Below are the code and all the weights of a small trained network. Each question names an input and a target symbol and asks about switching units off, where a switched-off unit gives its printed mean instead of its output.

import numpy as np


def w(rows, s, z=0):
    codes = np.array(rows[::2]) - 128.0
    scale = np.full(codes.shape[1], s)
    scale[-1] = z or s
    return codes * scale


def norm(h):
    return h / np.sqrt((h * h).mean(-1, keepdims=True) + 1e-5)


def f(y):
    return np.maximum(y, 0)


def softmax(a):
    e = np.exp(a - a.max(-1, keepdims=True))
    return e / e.sum(-1, keepdims=True)


def log_softmax(a):
    a = a - a.max(-1, keepdims=True)
    return a - np.log(np.exp(a).sum(-1, keepdims=True))


def net(x, mask):
    ids = ['αγθλψω'.index(c) for c in x.split()]
    T = len(ids)
    res = E[ids] + P[:T]
    u = 0
    for l in range(2):
        q, k, v = (norm(res) @ M[l].T for M in (Q, K, V))
        z = softmax(np.where(np.tri(T) > 0, q @ k.T / 2**0.5, -1e9)) @ v
        res = res + np.where(mask[u], z, O[l][:, -1]) @ O[l][:, :-1]
        u += 1
        y = f(norm(res) @ A[l][:, :-1].T + A[l][:, -1])
        res = res + np.where(mask[u : u + 8], y, B[l][:, -1]) @ B[l][:, :-1]
        u += 8
    return log_softmax(norm(res)[-1] @ U[:, :-1].T + U[:, -1])


Q, K, V, O, A, B = {}, {}, {}, {}, {}, {}
E = w([
[102,78,47,101,75,2,46,200,160],'α',
[158,78,55,90,87,98,75,192,149],'γ',
[127,57,53,73,36,2,41,211,183],'θ',
[82,150,70,98,54,24,47,162,153],'λ',
[113,69,52,58,44,40,168,159,124],'ψ',
[135,15,218,67,39,131,30,120,31],'ω',
],0.01)
P = w([
[113,175,138,140,177,207,174,140,138],'0',
[50,19,75,66,36,148,195,209,106],'1',
[126,171,17,17,184,23,47,190,116],'2',
[218,181,175,187,163,137,186,98,123],'3',
[146,44,119,147,15,80,108,128,222],'4',
[27,147,81,81,152,48,56,102,114],'5',
[127,147,188,117,196,48,161,149,199],'6',
[118,73,143,187,83,109,147,70,233],'7',
[96,135,4,84,161,33,53,97,113],'8',
],0.016)
Q[0] = w([
[188,109,90,231,35,207,134,52,88],'L0H0',
[250,178,175,109,137,147,164,146,115],'L0H0',
],0.011)
K[0] = w([
[68,112,2,111,102,164,53,234,136],'L0H0',
[202,230,126,140,117,238,152,182,58],'L0H0',
],0.0093)
V[0] = w([
[123,114,210,162,168,209,20,100,83],'L0H0',
[176,2,123,66,189,180,172,110,123],'L0H0',
],0.0091)
O[0] = w([
[129,150,70,53,14,109,94,146,89,2],'L0H0',
[137,73,219,168,161,114,82,10,132,85],'L0H0',
],0.013,0.011)
A[0] = w([
[110,173,113,141,124,105,58,109,176,105],'L0N0',
[131,144,107,79,132,114,8,146,61,139],'L0N1',
[137,80,173,145,115,111,167,152,68,150],'L0N2',
[160,83,121,99,115,128,126,172,129,205],'L0N3',
[94,177,94,169,133,167,78,125,113,126],'L0N4',
[111,124,124,142,152,139,47,112,50,1],'L0N5',
[169,169,106,74,69,186,127,122,99,100],'L0N6',
[83,93,94,100,169,77,105,88,107,86],'L0N7',
],0.016,0.0074)
B[0] = w([
[148,86,101,126,171,140,193,94,157,211],'L0N0',
[166,90,77,172,94,114,33,200,144,237],'L0N1',
[143,141,61,120,151,118,143,155,191,187],'L0N2',
[131,195,139,130,151,143,174,110,158,231],'L0N3',
[222,95,118,83,138,139,88,172,137,158],'L0N4',
[95,99,106,156,9,179,48,131,163,152],'L0N5',
[120,183,199,174,107,141,115,160,54,153],'L0N6',
[125,174,123,164,75,117,95,68,154,254],'L0N7',
],0.016,0.008)
Q[1] = w([
[72,87,138,169,39,217,109,168,114],'L1H0',
[104,161,117,78,166,89,6,97,62],'L1H0',
],0.015)
K[1] = w([
[148,120,123,53,116,254,45,81,20],'L1H0',
[215,115,28,186,99,13,171,96,243],'L1H0',
],0.011)
V[1] = w([
[82,39,95,125,203,165,253,5,142],'L1H0',
[202,145,74,94,211,122,254,207,182],'L1H0',
],0.0066)
O[1] = w([
[88,119,196,26,131,25,94,97,3,121],'L1H0',
[135,60,112,102,49,141,132,149,32,251],'L1H0',
],0.013,0.012)
A[1] = w([
[134,129,217,201,230,128,184,142,101,1],'L1N0',
[93,189,166,122,131,190,45,60,74,41],'L1N1',
[157,244,183,154,40,180,16,98,134,81],'L1N2',
[162,129,139,243,98,232,88,48,160,159],'L1N3',
[113,161,175,101,218,103,209,143,172,73],'L1N4',
[83,124,241,106,167,76,90,3,130,122],'L1N5',
[112,46,69,117,11,118,106,146,169,138],'L1N6',
[131,73,77,149,73,165,154,149,199,29],'L1N7',
],0.013,0.0076)
B[1] = w([
[55,151,167,235,113,227,53,148,186,144],'L1N0',
[169,35,60,43,135,12,91,94,99,131],'L1N1',
[139,52,109,150,40,42,3,195,204,161],'L1N2',
[165,102,23,123,114,91,89,111,214,205],'L1N3',
[149,147,116,231,110,184,61,174,132,149],'L1N4',
[152,177,75,130,117,125,128,34,54,204],'L1N5',
[183,162,188,147,183,132,117,131,87,252],'L1N6',
[52,111,127,144,56,152,78,111,129,211],'L1N7',
],0.017,0.015)
U = w([
[104,94,181,162,68,129,94,147,61,67],'α',
[126,229,153,190,146,152,78,110,96,75],'γ',
[220,96,103,138,238,129,133,164,87,111],'θ',
[99,82,106,118,21,113,61,130,114,96],'λ',
[106,161,108,66,63,113,140,74,84,157],'ψ',
[132,251,129,72,177,169,174,146,171,245],'ω',
],0.011)

Each question gives the input, a string of symbols that net reads in full, and the target symbol t.
The units are the heads (2 rows each of Q, K, V and O) and the neurons (one row each of A and B). Each row of codes is followed by its name. A weight is (code - 128) times the scale printed after its matrix; where a second scale follows, it is the last column's (O, A, B and U).
mask holds one flag per unit, layer by layer, with each layer's heads first. A switched-off unit (its flag False) gives its mean, the last column of its rows in O or B, instead of its output. The means were averaged over made-up inputs and are rounded, as every weight is.
A unit's drop is (log p(t) with every unit on - log p(t) with that unit switched off) / (log p(t) with every unit on - log p(t) with every unit switched off).
The circuit of an input: a set's keep is (log p(t) with only the set's units on - log p(t) with every unit switched off) / (log p(t) with every unit on - log p(t) with every unit switched off). Starting from the 12 units with the biggest drops (on a tie, the unit counted first), units are removed one at a time, each time the one whose removal leaves the highest keep (on an exact tie, the one counted first), for as long as the keep stays at least 0.8.
units of the circuit, in order: the units of the circuit, biggest drop first
unit that matters most: the unit with the biggest drop
top k neurons: the k neurons with the biggest drops, biggest first
top k neurons in layer l: the k neurons of layer l with the biggest drops, biggest first
input λ λ λ ω, target ω: units of the circuit, in order : (L0H0, L0N1, L0N3)
input λ λ λ ψ ω λ λ ψ ψ, target ψ: units of the circuit, in order : (L0N1, L1H0, L0H0, L1N5)
input λ λ α θ γ ω ψ, target α: unit that matters most : L1H0
input ψ λ ψ ψ ω, target ψ: units of the circuit, in order : (L1H0, L0N1, L0H0, L1N5)
input θ λ λ ψ, target α: units of the circuit, in order : (L1H0, L1N3, L0N1, L1N5)
input λ α θ α λ ψ ψ, target θ: top 3 neurons : (L1N7, L0N1, L0N7)
input ψ λ ψ θ, target γ: top 2 neurons : (L1N0, L1N5)
input γ λ ω ψ ω, target γ: units of the circuit, in order : (L1H0, L0H0)
input γ λ λ λ λ, target γ: top 3 neurons in layer 0 : (L0N0, L0N1, L0N3)
input γ λ λ θ ψ, target γ: top 4 neurons in layer 0 : (L0N0, L0N1, L0N2, L0N3)
input α λ γ α ψ λ γ, target θ: top 2 neurons : (L1N7, L0N1)
input θ γ λ ω, target α: top 2 neurons : (L0N7, L0N1)
input θ θ γ ω ω, target θ: top 2 neurons in layer 1 : (L1N7, L1N6)
input α λ ψ λ λ, target α: top 3 neurons in layer 0 : (L0N1, L0N2, L0N7)
input ω λ ψ γ, target λ: units of the circuit, in order : (L0H0)
input ω ω γ ω α, target ω: units of the circuit, in order : (L1H0, L0H0)
input ψ ψ λ λ γ θ ω ω, target ψ: units of the circuit, in order : (L0N1, L1H0, L1N5)
input ψ θ γ θ θ, target ψ: units of the circuit, in order : (L1H0, L0N1, L0H0, L1N5)
input ψ λ ω λ ψ λ λ λ, target ψ: units of the circuit, in order : (L0N1, L1H0, L0H0, L1N5)
input γ ω λ λ γ, target γ: unit that matters most : L0N0
input ψ ψ θ λ λ, target ψ: units of the circuit, in order : (L1H0, L0N1, L0H0, L1N5)
input α γ ω γ θ, target α: top 4 neurons in layer 0 : (L0N1, L0N7, L0N2, L0N0)
input λ λ ω λ λ θ, target θ: top 2 neurons : (L1N7, L1N6)
input ψ γ λ α ψ γ θ, target θ: units of the circuit, in order : (L1N7, L1H0, L0H0)
input α ψ ψ ψ λ λ γ, target γ: top 2 neurons : (L1N0, L0N1)
input λ ω ω α ψ γ, target ψ: units of the circuit, in order : (L0H0, L0N1, L1H0, L1N5)
input α ψ α ψ ψ λ λ λ, target α: top 4 neurons : (L0N2, L0N1, L0N0, L1N7)
input ψ α λ λ λ γ, target θ: unit that matters most : L1N7
input ψ α ψ ψ θ λ ψ, target γ: top 2 neurons : (L1N0, L1N4)
input γ λ λ λ ω, target γ: top 2 neurons : (L0N0, L0N1)
